Moves between nodes:
rn: !>zp, %>gd, *>fg, ~>lq, @>jm, §>rt
gz: !>tb, %>lq, *>sl, ~>., @>hl, §>jn
nc: !>qg, %>sl, *>hn, ~>., @>lq, §>rj
ml: !>hd, %>ct, *>jm, ~>hn, @>fg, §>fs
cq: !>., %>nm, *>fc, ~>jm, @>dm, §>cr
hm: !>jj, %>fg, *>ct, ~>sl, @>gd, §>zf
cg: !>pq, %>rt, *>zf, ~>jn, @>hh, §>gd
hh: !>hp, %>lg, *>cg, ~>rf, @>mc, §>qt
sl: !>hq, %>nc, *>qf, ~>., @>gz, §>pr
pr: !>dm, %>rj, *>tl, ~>., @>jn, §>sl
gd: !>rh, %>rn, *>hm, ~>gz, @>qt, §>cg
pg: !>lb, %>hl, *>lq, ~>., @>hn, §>sg
mc: !>mb, %>fs, *>hh, ~>tl, @>zf, §>ct
sc: !>., %>ng, *>zp, ~>lb, @>hd, §>mj
ct: !>gq, %>ml, *>qt, ~>qf, @>hm, §>mc
hq: !>., %>qg, *>cr, ~>fs, @>tb, §>dm
fg: !>sj, %>hm, *>ml, ~>nc, @>rn, §>ph
hl: !>sf, %>pg, *>gz, ~>., @>qf, §>rf
mr: !>., %>dm, *>nm, ~>ct, @>bd, §>qg
qg: !>., %>hq, *>fq, ~>mc, @>jh, §>mr
jf: !>., %>fc, *>bd, ~>gd, @>nm, §>lb
bd: !>., %>ff, *>mr, ~>hm, @>jf, §>jh
fs: !>cz, %>mc, *>lg, ~>dc, @>ph, §>ml
sf: !>., %>lb, *>tb, ~>rt, @>cr, §>fc
pq: !>., %>jp, *>nl, ~>ff, @>hp, §>rh
fc: !>., %>jf, *>ff, ~>rn, @>cq, §>sf
sj: !>., %>jj, *>hd, ~>qg, @>zp, §>jg
jj: !>., %>sj, *>gq, ~>hq, @>rh, §>nl
dm: !>., %>mr, *>cq, ~>ml, @>ff, §>hq
cr: !>., %>fq, *>sf, ~>lg, @>hq, §>cq
ng: !>., %>sc, *>rh, ~>sf, @>gq, §>hp
tl: !>cq, %>dc, *>rf, ~>., @>pr, §>qf
nl: !>., %>jg, *>mb, ~>dm, @>pq, §>jj
jn: !>ff, %>fd, *>pr, ~>., @>rf, §>gz
rj: !>mr, %>pr, *>dc, ~>., @>fd, §>nc
lq: !>jh, %>gz, *>nc, ~>., @>pg, §>fd
jg: !>., %>nl, *>cz, ~>mr, @>jp, §>sj
mj: !>., %>hp, *>jp, ~>jf, @>cz, §>sc
jh: !>., %>tb, *>qg, ~>zf, @>lb, §>bd
rt: !>jp, %>cg, *>ph, ~>fd, @>lg, §>rn
nm: !>., %>cq, *>jf, ~>qt, @>mr, §>fq
sg: !>jf, %>rf, *>fd, ~>., @>dc, §>pg
fd: !>bd, %>jn, *>rj, ~>., @>sg, §>lq
jm: !>sc, %>qt, *>rn, ~>pg, @>ml, §>lg
zp: !>., %>rh, *>sj, ~>jh, @>sc, §>jp
mb: !>., %>cz, *>hp, ~>cq, @>nl, §>gq
cz: !>., %>mb, *>mj, ~>nm, @>jg, §>hd
fq: !>., %>cr, *>lb, ~>hh, @>qg, §>nm
jp: !>., %>pq, *>jg, ~>bd, @>mj, §>zp
rf: !>fc, %>sg, *>jn, ~>., @>tl, §>hl
rh: !>., %>zp, *>jj, ~>tb, @>ng, §>pq
dc: !>nm, %>tl, *>sg, ~>., @>rj, §>hn
hd: !>., %>gq, *>sc, ~>fq, @>sj, §>cz
tb: !>., %>jh, *>hq, ~>ph, @>sf, §>ff
gq: !>., %>hd, *>ng, ~>cr, @>jj, §>mb
lb: !>., %>sf, *>jh, ~>cg, @>fq, §>jf
lg: !>mj, %>hh, *>rt, ~>sg, @>fs, §>jm
hp: !>., %>mj, *>pq, ~>fc, @>mb, §>ng
zf: !>nl, %>ph, *>mc, ~>pr, @>cg, §>hm
qf: !>cr, %>hn, *>hl, ~>., @>sl, §>tl
ph: !>jg, %>zf, *>fs, ~>rj, @>rt, §>fg
qt: !>ng, %>jm, *>gd, ~>hl, @>ct, §>hh
ff: !>., %>bd, *>dm, ~>fg, @>fc, §>tb
hn: !>fq, %>qf, *>pg, ~>., @>nc, §>dc

The rows follow the links: the fewer symbols apart two nodes are, the more alike their rows tend to be.

Each row is also shifted at random along 4 hidden directions that mean nothing.

Row, then node:
[ 81,  -5, -33,  -7,  14, -17, -36, -11,  -9,  -8,  10,  34,  23, -54,  -6,   3,  32, -12,  -5,  46,   5,  11,  25, -11,  15,  42,  30, -42,  30, -13,  17, -43,  -5,  17, -11, -12,  10, -22,  43,  33, -45, -28,  -8,  20, -12, -37, -38]: jp
[-39,  27, -16,  25, -14,   3,  -8,  16, -16,   2,  10,  17, -23,  -6,  24, -10,  14,  11,  41,  20, -10,  16,  47, -33,  -5,  30,  11, -24,  33,  -2,  -7, -22, -45,  -5,  23,  -3,  12, -10, -37,  12,  38, -31, -29,  17,  -4, -54, -19]: ml
[117,  -7, -35,  19, -28,  24,  15,  -4,   7,  25, -20,  -6, -27, -21,   7, -58,  16,  21,  16,  53,   1,   5,   4,   1,   1,   1,   0, -11,  69, -10,  10,  21, -32,  36,  14,  -7,   3,   8, -48, -17,   3,   8, -45, -11, -10,   6, -28]: fg
[-13,  -7, -22,  -9,  11,  34,   8, -19, -33,   2,   8,  -7, -45, -19,  16,  -7,   1, -16,  41,  -2, -20,  -8,  19, -17, -14,  -1,   0, -24,  26,  14,  -4,  10, -27,  -4,  -8, -40,  22,  -2,  16, -10,  10,   7,  -7,   8,  12, -14, -26]: lq
[ 24,  17,  17, -21,  13,  -3,   3,  -5,  -6,  20, -18,   0,   5, -15, -11, -11,  35,   1,   3,  61, -10,  19,   2,   2,   1,  52, -10,   5,  38, -19,  23, -29, -22,  32,  -9,  -2,  22,   4, -12,  25, -11, -19, -31,  -6,  -6, -26, -42]: nl
[ 14,  -2,  33,  10,  21,  13,  44,   2,   1,  -9,  -1, -27, -24,  26,  15, -10,  -7,  -5,  35, -42,  -6, -22,  10, -12, -26, -20,  -8,  24, -24,  22,  -2,  31, -20, -14,  26,  -1,   6,   4, -49, -23,  29,  27, -13, -26,  28,   6,  16]: sg
[-91,  41, -15,  27, -41,   0, -32,  29,  -3, -12,  19,  40, -38,  18,  29,   0,  -6,  -7,  38,  18, -22,  32,  50, -34,  -1,  27,   6, -20,  14, -10, -25, -18, -28, -17,   5, -21,  14, -21, -11,  19,  42, -28, -22,  20, -15, -48, -16]: hn
[-82,  14,  49,  -9,  36,  17,  44, -41, -14,  -2,   8, -29,  19,  -5, -25,   9, -18,  -7,  35, -74, -17, -26, -30,  44, -15, -35, -22,  17, -33,  10,  46,  41,  10, -41,   6, -12,   0,  28,   8, -26,  15, -19,  49, -10,  19,  54,   1]: ng
[  5, -10, -15, -28,  66,   6,  -4, -35, -57, -17,  17,  15,  18, -54,  11,  29,   9, -13,   6, -40,   6, -15,  20,   2,   6,  16,   3, -53,   5,   4,  34, -28, -11, -10,  -6, -17,   5,  11,  62,  19, -39, -22,  27,  47,  22, -28, -35]: mj
[ 27, -12,  40,   7,  14, -38, -20,  26,  -1,  -7,   0,  24,  41,  27,  20,  27,   1, -13,  -7, -24,  10,  12, -14, -12,   1, -16,  19,   8, -23,  -5,  -2, -11,  16, -31,  -1,  30,   0,  -4, -23,   9, -10,   3,  10,   7, -20,  -7,   2]: hd
[-67,  44,  39,  13, -40,   2,  20, -10,  35,   7,  -6, -16,  22,  18, -50, -18, -28,   8,  -3, -32, -11, -10, -53,  58,   3, -42, -30,  41, -20, -15,  29,  47,  29, -18,  13,   0, -17,  31, -21, -22,  31, -25,  29, -26,  -5,  81,  12]: rh
[ 32,   8, -13,  32,   0,  11,  45, -22,  13, -16,  18, -14,  -1, -10,  -8, -33,  -1,  15,  58, -43, -11, -36,  25,  11, -23, -35,   4,  -7,   2,  16,  33,  49, -29, -29,  60,   0,  -6,   9, -47, -35,  41,  -5,  17, -37,  23,  18,  21]: ph
[-83,  -1,  -8,  26,   8,   9,  -5, -10, -40, -25,  39,   5,   2,  -2,  34,  24,  -7, -27,  80, -47, -25,  -9,  34, -20, -28, -35,  25, -27, -11,  31,   6,  31, -27, -77,  23, -24,  32, -13, -23, -24,  43, -26,  37,  -3,   2, -13,  14]: rt
[ 12,  -2,  56,  12,  21, -14,  -8,  15, -18,  -9,   2,  20,  22,   7,  25,  26,  23, -26,  47,  -1, -25,  21,   8, -16, -20,  -6,  30,  13,   8,   5,  13,  -6, -28, -36,   2,   6,  37, -17, -60,  -2,  18, -18,  -2, -19, -12, -29, -11]: gq
[-28,  15, -16,  22, -63,   7, -48,  13,  11,  28,  -7,  29,  -6, -14, -10,  -9,  12, -12,  -7,  85, -20,  42, -23,   7,  24,  15,  22,   4,  60, -28,  -8,  -2,  -6,  18, -22, -30,  24, -23,   3,   2,  13, -43, -18,   4, -44,   8, -22]: ff
[ 21, -14,  33,  19, -14,  -2,  15,  33,  10,  17, -18, -22,  -8,  46,  24,  -7,  -5,  -2,  10,   3,  -4,  14, -24, -12, -11, -29,   5,  42,   4,   7, -17,  30,  -8, -16,  10,  22,  14,   2, -86, -38,  29,  34, -25, -31, -10,  18,  27]: lg
[-45, -13,  26,  11, -17,   8, -38,  37, -32,  15, -15,  28, -12,  -1,  36,  19,  19, -35,  -3,  56, -15,  48,  -4, -26,  11,  28,  21,  12,  49, -12, -29, -30, -22,   1, -25, -15,  46, -29, -28,   2,  16, -17, -30,  18, -30, -37, -34]: cq
[-95,  12, -24, -74,  32,  12,   2, -30,  15, -29,   3, -18, -37, -41, -58,  12,  10,   4, -62,  15,   9, -37,  22,  12,   2,  78, -20,   0, -45,  -2, -22, -55,  18,  64, -30, -26, -27,  -1, 127,  43, -37,  12,  15,  12,  51, -21,   0]: qf
[ 69, -36,  11, -51,  65,  -2,  40, -14,  15, -21,  -7, -30, -14,  -5, -20,  11,  15,   6, -34,  -6,  16, -41,   4, -14, -23,  21,   8,  19, -40,  29, -16, -12,  12,  35,  -7,   5, -15,  -8,  35,   7, -41,  70,  -4, -30,  46, -16,  29]: rf
[ 22,  11, -35,  32, -76, -12, -39,  26,  22,  30, -15,  29,  10,  10,   1, -20, -17,  10, -46,  29,  21,  27, -33,  14,  40, -11, -11, -17,  29, -28, -14,   8,  33,  11,  -9,  15, -26,  13,  -1,  -9, -12, -12,  -8,  33, -46,  32,  -7]: bd
[-34,  12, -39,  -9,  -7,  11,   2, -18,   8, -17,   4,  10,  -9, -42, -33, -11, -20,  11, -39, -18,  17, -30,  11,  15,  26,   9, -21, -27,  -7,  -6, -11,   0,  18,  18,   6, -15, -36,   8,  68,  10, -17, -13,  19,  32,  18,  12,  -1]: hm
[  3, -15, -30,   2,  26,   8, -14, -10, -44,   6,   2,  12,  12, -25,  32,  13, -11,  -8,  -5, -31,  16,  -3,  10,  -1,  15,  -7,  -4, -49,  16,   5,   4,  -5,   1, -17,  -6,  -5,   1,  18,  29,  -3, -19, -15,  20,  58,  -1,  -4, -16]: jf
[-101,   -5,   63,   -2,   -2,    4,   -1,   14,   10,   -4,  -13,  -14,    1,   18,  -17,   33,    0,  -18,  -11,    0,  -12,    8,  -41,   19,  -13,   -7,    0,   54,  -34,    2,   -6,    8,   13,   -6,  -12,   -7,   16,   -8,  -23,  -18,   22,    7,   24,  -18,    4,   23,   24]: cr

Where do the symbols, taken in turn from left to right, take each start?
Answers are names.
[-23, -11,   8,  18,  19, -16,   6,  19, -20, -23,  18,  22,  19,  20,  41,  30, -21,  -5,   7, -73,  13, -17,  30, -28,  -8, -28,  18, -13, -44,  23, -19,   5,   4, -47,  35,  29, -10, -18, -20,  -5,  12,   1,  23,  18,   6, -26,  31]
§ @ * % -> jm
[109,   1,  18,  10, -28, -57, -24,  35,  54,  18, -14,   4,  47,  48,  -3,  -2,  12,  13, -24,  48,  15,  38, -28,  -7,   6,  -2,  12,  25,  -1, -25,   3, -19,  28,  11, -13,  56,  -9,   2, -40,   8, -26,  12, -22, -29, -42,  10,  13]
@ § @ % -> hp
[  8,   5, -36, -26,  20,   0,  15,  -6,  17,   3, -13,  -3, -15, -19, -13, -15,   5,  26, -42,  -1,  30, -19,  21,   0,  12,  36, -29, -10,  -7,  -5,  -7, -35,   2,  44,   1,  19, -31,   6,  35,  24, -23,   8, -20,  16,  23, -24,  -3]
§ § § -> mc
[  3, -15,   1,   2,  39,  -5, -14,  21, -44,  -6,  -9,  39,   9, -22,  37,  17,  14, -11, -12, -23,  14,   6,  30, -26,  13,  14,  14, -40,   3,   4, -17, -37, -14, -11,   1,  15,   3,  -9,   3,  20, -16,  -7,  -5,  61,  -1, -61, -27]
* § @ -> fq
[-96,  -2,  14,  19, -31,  -7, -45,   2, -20,  -4,  30,   7,  21,  18,  20,  43,  -2, -29,  39,  14, -34,  28, -15,  -7, -12, -24,  30,   7,   6,   8,  -4,  12,  -3, -50, -19, -26,  45, -20,  -5, -24,  26, -30,  41, -17, -24,   6,   8]
@ * -> sf
[ 21,  20,  44,   1, -18, -33,  -4,   8,  37,  17,  -9, -15,  30,  29, -18,  -4,  24,   1,   9,  49, -12,  20, -25,   1, -12,  13,   0,  44,   6, -18,  25,  -1,   3,  13,  -9,  18,  16,   5, -49,   7,   7,  -5, -12, -46, -18,   8,   8]
§ @ * ~ -> dm
[ 98, -41,   1, -26,  -9,   4,  12,  29,  27,  44, -68, -38, -27,  31,  -7, -25, -11,  20, -99,  46,  46,  14, -73,  13,  36,  -1, -36,  39,  24, -16, -42,  -6,  42,  72, -37,  28, -25,  17,  -5,  -9, -40,  71, -55,   6, -10,  44,   1]
~ % @ * -> pg
[-54, -14, -45, -17,  26,  27, -15, -18, -36, -10,   3,   9, -13, -31,   9,  16, -18,  -9, -19, -30,  12, -14,  11,   6,   7,   7,  -9, -37, -10,   8, -10,  -6,  10,   1, -23, -24,  -6,   1,  75,   3, -17,  -1,  23,  49,  15,   6,  -5]
! * * @ % -> sj
[ 30, -26, -29, -14,  35,  32,   9, -23, -54,   2,   6,  -7, -26, -43,  25,  -1,  18, -15,  41,  22, -19,  -3,  26, -17, -18,  19,  19, -34,  52,  17,   6,   0, -44,   6,  -6, -44,  36, -10,  11,  -8,  -6,  -1, -13,   4,   9, -38, -31]
~ @ @ ! -> fq
[-44,  34, -29,  29, -51,  18, -22,   2, -12, -15,  17,  36, -39, -14,  10, -20,   0, -15,  35,  24, -20,  11,  33, -21,   7,  10,   9, -30,  25,  -2, -15,   3, -27,  -7,   2, -46,  13, -22,  10,   8,  30, -30,  -9,  10,  -4, -20, -21]
* * * -> lq
[-53,  28,   2, -22,   6,  17, -11, -30, -27, -12,  12,  14,   1, -61, -43,   9,  27, -14,  14,  22, -28,  -1,   7,  19,   3,  41,   6, -18,  30, -10,  24, -17, -22,  11,  -3, -47,  17,  -9,  46,  25,  -2, -48,  11,   2,  10, -11, -35]
% § @ @ § -> cz
[-34, -11,   2, -31,  41,  44,  31, -38, -35,  14, -15, -26, -17, -41, -16,  -9,   2,   5,   6,  -7,  -7, -18, -24,  36,   3,   4, -28,  -6,  23,   7,  27,  12, -20,  10, -13, -33,  12,  22,  22, -17,  -5,  -6,   3,   9,  18,  24, -31]
~ ~ § ! -> bd
[-64,  13,  11,   4,  -1,  22, -18, -15, -51,  11,   0,  16,   5, -18,  17,  18,   3, -28,  27,   4, -19,  24,  -9,   6,   1,   1,  -2, -12,  32,  -2,  12,  -1, -10, -32, -20, -33,  23,   8,  11,   0,   8, -41,   7,  34, -14,   7, -41]
§ @ ~ % % -> cr
[ 41,  11,   7,  25, -27,   1,  19, -10,  19,   5,   3, -19,  21,   1, -18, -26,  11,  10,  34,   1, -11, -11, -19,  26,  -3, -33,   7,  16,  13,   1,  29,  37,  -3, -12,  27,  15,   4,   6, -53, -29,  25, -10,   6, -41,  -5,  41,  17]
@ % @ -> fq
[ 29,   8,   3,   0,  -3, -20,  -2, -17,  21, -18,  20,   1,  45, -13, -38,   6,  -3,  10,  -8, -31,  13, -22, -11,  31,   3, -13,   8,  -1, -31,  -4,  29,   9,  24, -11,  11,  13, -22,  12,  25,  11, -20, -10,  33, -11,   7,  28,  15]
~ @ ~ -> cg
[ 75, -44, -20,  10,   8, -32, -29,   5, -11,  -2,  24,   7,  36,   7,  33,  29,   0, -13,  10,  10,  -1,  17,   2, -22,  -8, -25,  44, -13,   9,  16,   2,  -6,   7, -24, -15,  20,  16, -16,   1,  -5, -27,   4,  20, -10, -30,  -8,  16]
@ % * @ -> cr
[ 48, -42,  18, -19,  21, -31, -29,  26,  10,  -5,  -2,   5,  29,  13,   5,  39,  19, -17, -38,  34,   9,  22, -16, -19,   0,   7,  35,  29, -13,   6, -27, -31,  21,  11, -24,  24,  13, -31,   1,   7, -34,  27,   2, -26, -17, -19,  17]
§ % ~ § -> lg
[-57,   6,  49, -26,  17,  21,  14,   0, -22,  14, -33,  -6, -12,  -8, -14,  14,   2, -11, -15,  -4, -11,   4, -32,  20,   4,  25, -26,  25,  14, -12,   4,  -8,  -1,  14, -19, -17,  11,  15,  -8,   4,   2,  -3,  -7,  24,   7,  12, -33]
% @ * -> cz
